Each row has two labels, one from each of two sets.
[  1   8  10   0   0  -7 -24  28 -11  -9 -17  -2   8   5  -6  -2  -7  -5
  -6  10 -14 -34  12   0  -6  13   9  -5  -2   2  -8  -1  -3  -4  -7   4
   2   3  22   3  15  -9   5  16 -10  24  -8   2 -18   9   3   0  -7  21]	[32] B
[ -2  36  10  -2  -5  31 -30  32 -11  14  -3  -3  17 -27 -32   9  -3  -8
  -6   3 -10 -32  12  19  -7  58 -22   8  20 -22  14 -11  -2   2 -15  -6
  15  27 -10 -12  20  18  -6  21 -12  -6 -13   6  -6  23  11   8 -24  11]	[42] L
[ -9   4   5  -8  -2  10 -24   1 -21  11   0   7   5 -10 -15   5   6 -10
   0   8 -11 -42   8  -4  -8  22 -13   6  14   4   4  -8   1   3   0  -4
   1  -2  -7  -3  14 -11  12   0  -8  -1   1   3  -2   0  -4  -9  -6  12]	[42] L
[  5   9  -1   6   0  15  -7  -1  -7  10   6   7   6  -8 -14  18  -7  -4
   0  -5  -7 -26  10   3  -4  22 -14   9   6 -13   8   9  -9   0  -4  -1
   3  11  -7  -1   6  15 -16  13 -14   3   9  -1  -3   7   6 -11  -5   4]	[42] D
[ -1   9   9  -2   6  -4 -24  27 -16  -5 -16   1   5  11  11  -9  -5  -1
  -7   6  -3 -20   2   1  -4   3  11  -4  -4   4  -2  -9  -5  -6  -4   2
  -5   9   3  -4  19  -8   2   3  -2   0 -14   5   7   7   0   4  -1   6]	[32] L
[ -3  19  -2 -12  -3   7 -17  22  -1   2  -1 -11   3 -23   0  -4  14  -1
   4   1   3  37  -5  20  -5   4  -3 -31  -8  -4  -3   0   8   7  -4   9
   2   2 -22  -7   6  -1  10   6  13  -4  -7  -1   0   8   5  11  -6  -8]	[42] L
[  4   6   0   0  -5  -6  -6 -20 -10  -4 -11  -4  -3   1   0  -2   2  -6
  11   1  -5 -24  -3   5  -9  -8  13  -5  -6   3  -5  -9  -6   5   4  11
   2 -11  -2  -1 -18 -11  13   7  -3   6  -4 -14  -2   0  -8  -2  -1   4]	[42] L
[  4   3  -8   6   0  10 -11  -7  -6   0  15   2   1   8 -14   9   5   3
   5  -2   2  -4   4   7   1  -2 -19   3  -2  -5  10   2   8   6  -2  -1
   6  -3   4  -3   5   2   0   8 -13   0   9  -3  -4   7  10   7  -5   9]	[42] D
[ -4   7 -10   4  -8   4  -3  21   5  16 -10  -2  14  -7   8  25   4   1
  -4  -4  -5  10   0   9  -4  31  11   1 -13  -7 -10  -3   3  -3 -10   7
  -3  -2  -6   2   7   1   9   6  -3  14   4  -4  -5   0   5   5 -10   6]	[42] B
[  2   9  11  -5  -2  18 -33 -18 -20   1   7 -11  -2   1  -5  -3  13  -9
  14   9  -6 -33  -2  -3   5 -12 -12  -4  -5   3   6  -6   8  -7   5  10
   1   0 -19  -9  13 -13  23  -3  -5   0 -11 -11  -8  -4  -7  -3  -9  11]	[42] L
[-12  14  -4   3  -8   0  -2  39   5  -3  -9   3  14  -3  -2  -1   6   3
  -7   0  -7  28   3  12  -5   8   6 -18  -5  -6  -4   4   9   4  -8   4
  -6   2   3  -4  12   0  15  17   2   7   0  14   2   5   3  20  -5   2]	[32] B
[ -4  21   0   7   2  19 -45  30  -6 -12 -15  -6   5   8  -8 -28   3   1
  -3   9   1   4   0   3   4 -15 -16 -14   1  -3   9  -2  14  -8 -10   2
   6  18   1 -12  14   1   7  -4  -3   3 -14  14  -7   8   5  32  -6  -2]	[32] L
[  6   5  -7   3  -6 -14 -14  -4   0 -15 -18 -24  -8  19  16 -15   2  10
   3  -4   8  11  -6   6   1 -36  20 -23 -30   8  -8  -2   2 -10   2  11
  -3  -4  -4   5 -13 -20  19  -3   1   9 -10 -13   4  -2   9  16   5  -6]	[32] B
[  2   5  -3   7   2  -1 -10  -6 -11  -8   1  -2  -6  17   2 -10  -5   3
  -6   0  -1  -2   0   2   0 -22  11  -6 -10  -4  -1  -2  -3   1  -5  -1
   1  -2  11 -10  -3  -6   3   6  -1   8   3  -4   0   4   4  12   3  -3]	[32] D
[  2  16  -4   8  -3  -6 -10  -1  -5 -12 -20  -9  -8   1  33 -26  -7   5
   8  -2   0  -3  -4   8  -9 -28  22 -24 -18   3  -2  -9 -16  -9  -4   5
  -5   1   7   1 -13 -11  -5   6  -2  13  -5  -3   3   7  -4  10  -5  -9]	[32] L
[  3  20  -2   4  -8  18 -21  -5 -10  10  -7  -7  -3  -9   3  21   2  -3
   5   7   3 -14   2  11  -2   7  -1  -1  -8  -7   9  -5   1  -2   2   6
   1   9 -28  -4   9  11   4   5 -30   8  -1 -11  -3   5   4   3 -18   1]	[42] L
[ 11  -4   5  16  -1  12 -29 -11 -28 -17  -2   0 -26  43  -4 -21 -21  -7
   3   2  -6 -75  11 -17   4 -33 -13  16 -10  13   8  -8  -7 -22  16  -4
   6  17  23  -1  15 -14   7   7 -31   0 -15  -9  -9  -1   2 -12   6  15]	[32] L
[  5  16   3   8  -5  24  -8   0  -6  -1   7  -5   4  -2 -18   9   1   1
   4  -2   8   3   2  18   8   1 -23  -2   2 -15   8   6  10  -1   2   3
  13  11 -12  -2   7  16 -15   8  -8   2   3  -8   0  13   7   9 -18  -7]	[42] D
[ -8  19  -1   4  -4   6 -15  19   1  -4 -19  -4  -3  -7  13 -14  -1   0
   0   3   0  19  -4   9   3  -6   8 -16 -14  -1   1  -7  -1  -3  -7   3
  -2   6  -7  -4   5   0  -2  -2  -5   7 -12  11  -3   1  -2  15  -6  -5]	[32] L
[  3  -6  -3  12   7   4  -1 -10  -5  -8   9   0  -8  20  -1   4  -1   1
   6  -4   5   1  -5  -5   9 -22 -12  -5  -8  -2   8  -5  -1  -5   2  -3
   2   1   4  -3   5  -4   1   0  -8   1   4  -8   6   0  -5 -10   4  -2]	[32] D
[  5  10 -11   4   1  -1 -11   3  -4   8 -16  -1   0  -1  17   3   3  -4
   1  -8  -3  -9   2   6   3   1  -6   8 -16  -1  -9  -5  -1 -11  -2   2
  -2   4  -9   7   0   3   3  14 -12   9  -1 -12   1   5   6   5   5  11]	[42] B
[-13  -1  -3  -7  -9  12 -11  24  -2  12  -3  12  11  -6 -11  24  15  -2
  -4   0 -16  -1   6   3  -4  33  -3  12  -6  -3  -6   9  15  -1   3   0
  -4  -3  -8  -1  19  -1  20  -2  -6  -2  -2   2  -3  -6   8  10  -9  28]	[42] B
[  3   7   0   1  -8  16 -10 -12 -11  24  11  -1 -10 -18  -8  17   7  -4
   5   0 -10  -8  -4   9  -1   2 -22   6   0 -16  11  -2   0   6  -8   4
   1   3 -24  -5   7  14 -10  12  -5   9  17  -7  -2   8   9   4 -17  -3]	[42] D
[ -2  26   9  -3  -8  26 -21  -1  -9  14  -3  -4  -2 -20   0  16   8 -13
   4   4  -9 -21   2  15   0  17 -17   7  -4 -10   2 -11  -1  -3  -7   0
   5  15 -29  -1  13   5   8   8 -11   5  -7  -6  -6   5  16   4 -21   1]	[42] L
[-34  53  19 -21  14  55 -19  83 -11  34  20  24  57 -50 -83  24   5 -18
 -29  -2 -56 -35  60  30 -26  83 -40  29  77 -33  32   1  10  39 -25   1
  23  50  28 -14  53  44 -21  49  -6 -17   6  58 -13  54  26 -10 -34  34]	[32] D
[ 11  -9   2  13   2  20 -27 -49 -22  -7   1   2 -22  30  15  -7  -5 -10
   9   7   4 -65 -11 -22  16 -44 -18  19 -19  11   5 -12 -16 -29  10 -12
   2  10 -14  -9   5 -13  12 -15 -23   4 -13 -22  -8  -8   4 -10  -5  12]	[42] L

Each row has two labels, one from each of two sets.
[  2  14   5   0  11   5  -1   6  -8  -8  -7  -3  -2   2  -1  -2 -46   9
   3   4 -14   1  -1   6 -20   7   5   1  -9   7   1  10  -4   4   2  -2
   3  -1  -3  13  10  13   1   5   2   2  -3   2   1  -3  13 -10   0   2]	(85) (35)
[ -3   6   8  -1   0   7   1   3  -4   8  -2  -4   6  11   0 -16 -34   7
   2   2  -1   9   5  -8   1  -6   4  -1 -13  10  -1  20   6   4   7   3
  13   0   0  10  -4  25   2  -1   4 -10  -1   1  -2 -12  18  12  -3   0]	(85) (42)
[  2   9   4   5  13  11   0   6 -11 -11  -7  -3  -3  -5   2   0 -45   9
   1   3 -15   4   0   2 -33   4   3  -1   0   7   1  -1  -3   2   1   4
  -4   6   1   6  10  17   2   4   1   1  -2   2   2  -1  -1  -7  -4   1]	(85) (35)
[ -1  -8  -1  -4  -5  -6  -2  -5   6  -3   5  -3  -2   0  -1   6  34  -8
  -6  -6  12  -5  -6  10  14   6   0   4  12  -4  -3  -5   3  -2   1  -3
   0   2   4  -7   4 -21  -1   2   4   1  -6   0  -4   6  -6  -3   3   0]	(85) (33)
[ 12   2   0  12  14  10  -2 -11  -4   3  10   5  -6 -23   3   6  21   0
   0   4  12  -4   3  23 -14   1   2  -2  17 -12  -5  -3  -3   1  -2  -1
  -8   1  12 -12  -7   6   2  -5  -8   6   1  -6   3  16  -7   3  10   0]	(85) (39)
[  8  12  15  -3  12  14   1   0 -12   5  -4  -3  -5   5  -2 -20 -48   9
  -1  16 -13   4   7  15 -19  -1   4   1  -8   6  -6  31   5   8   8   1
   8  -3   1   6   6  38   4   1  -1  -1  -4   6   1  -7  16   0  -1  14]	(85) (32)
[  7   3   0  13  13   9  -1 -10   2   0   6   3  -2 -23   3   6  28   0
   3   2  17   4   8  17 -14   0   2  -4  17 -15  -1  -8  -4   2  -4   0
  -8   2   8  -9  -8   7   3  -7  -8   4   2  -5   2  13  -6   4  12  -8]	(85) (39)
[ -7   1   8  12  -1  -1  -3  -6  12  -1   2  -6  -1   1   1   1  13   0
   9  -5  10   3   1  -5  21   6   8   0   3  -1   4  15   6   6   6  -1
  21   8   0   8  -4   4   2  -4   2 -17  -5  -5  -2 -10  20  15  -3 -22]	(85) (42)
[  3  11  11   4   8  10  -1  -1  -4  11   3  -3  -2   2   0 -15 -29   7
   2   8  -4   6   8   6  -3  -1   6  -1  -7   4  -3  24   5   8   8   3
  15   0   3   7  -3  30   4  -3  -1  -6  -2   0   1  -5  23   8   1   0]	(85) (32)
[ 3  0  0  5  6  0 -2 -8  5  2  8  2 -3 -9  1  2 26 -2  1  1 12 -1  2 15
  7  7  2 -2  8 -9 -5  3  3  2  1  0  3  1  4 -5 -1 -4  2 -5  0  2 -1 -3
  2  7  4  2  6 -3]	(85) (33)
[  0  -2  -2   8   6   0  -4   1   9  -9   4   0  -4 -13   6  11  28  -5
   2  -4  11  -2   1   3   4   5   2  -1  14  -5   0 -14  -2   0  -1   1
  -3   8   5  -8  -1 -10  -1  -4   1  -4  -3  -8   1   5 -10   4   5 -11]	(85) (39)
[  2   8   7   3   2   3   2  -4  -4   9   4  -2   1  -2  -3 -12  -1   6
   5   5   2   1   0  10   9  -2   1   8  -9  -6  -2  25   5   6   3   2
  12  -7   2   9  -3  11   0  -1   1   6   3   2   0   2  28  -2   1  -1]	(88) (42)
[ -3   3   9   9   6   8  -4  -4   8  -2   1  -4  -3   1   2  -5  -7   1
   4  -6   3   7   4  -4   6   4  10  -1   6   9   2  13   5   5   7   0
  19  14   2   1  -2  15   3  -6   1 -19  -8  -3  -1 -12  10  16  -1 -17]	(85) (42)
[ -8   1   0   3 -11 -11  -1  -1  10   1   0  -6   5   9  -1   2  21  -6
   8  -5   7  -4 -10  -7  34   3   2   2 -12   2   6   9   7   2   1  -1
  14  -6  -5  12   0 -19  -5   2   5  -2   3  -1   0   0  24   1  -4 -13]	(85) (42)
[  6   3   2  10  10   6  -3 -11   6  -3   9   2  -6 -18   0   7  31  -4
   1   4  17  -2   5  17  -2   5   2  -1  16 -12  -2  -3  -1   2   0   1
  -1   3   4  -8  -3  -2  -1  -6  -5   1  -2  -7   4  10  -4   1   9  -9]	(83) (39)
[  2  -2   2  -7 -15  -4   4  -7   9   2   8   2  -4   1  -2   1  28  -5
  -5  -2   8  -3  -1  15  14   8   1   2   7  -6  -7  10   6   1   4   0
   5   0  -2 -12   4  -7   1  -1   2   5  -4  -1   1   7   2  -3   3   6]	(85) (33)
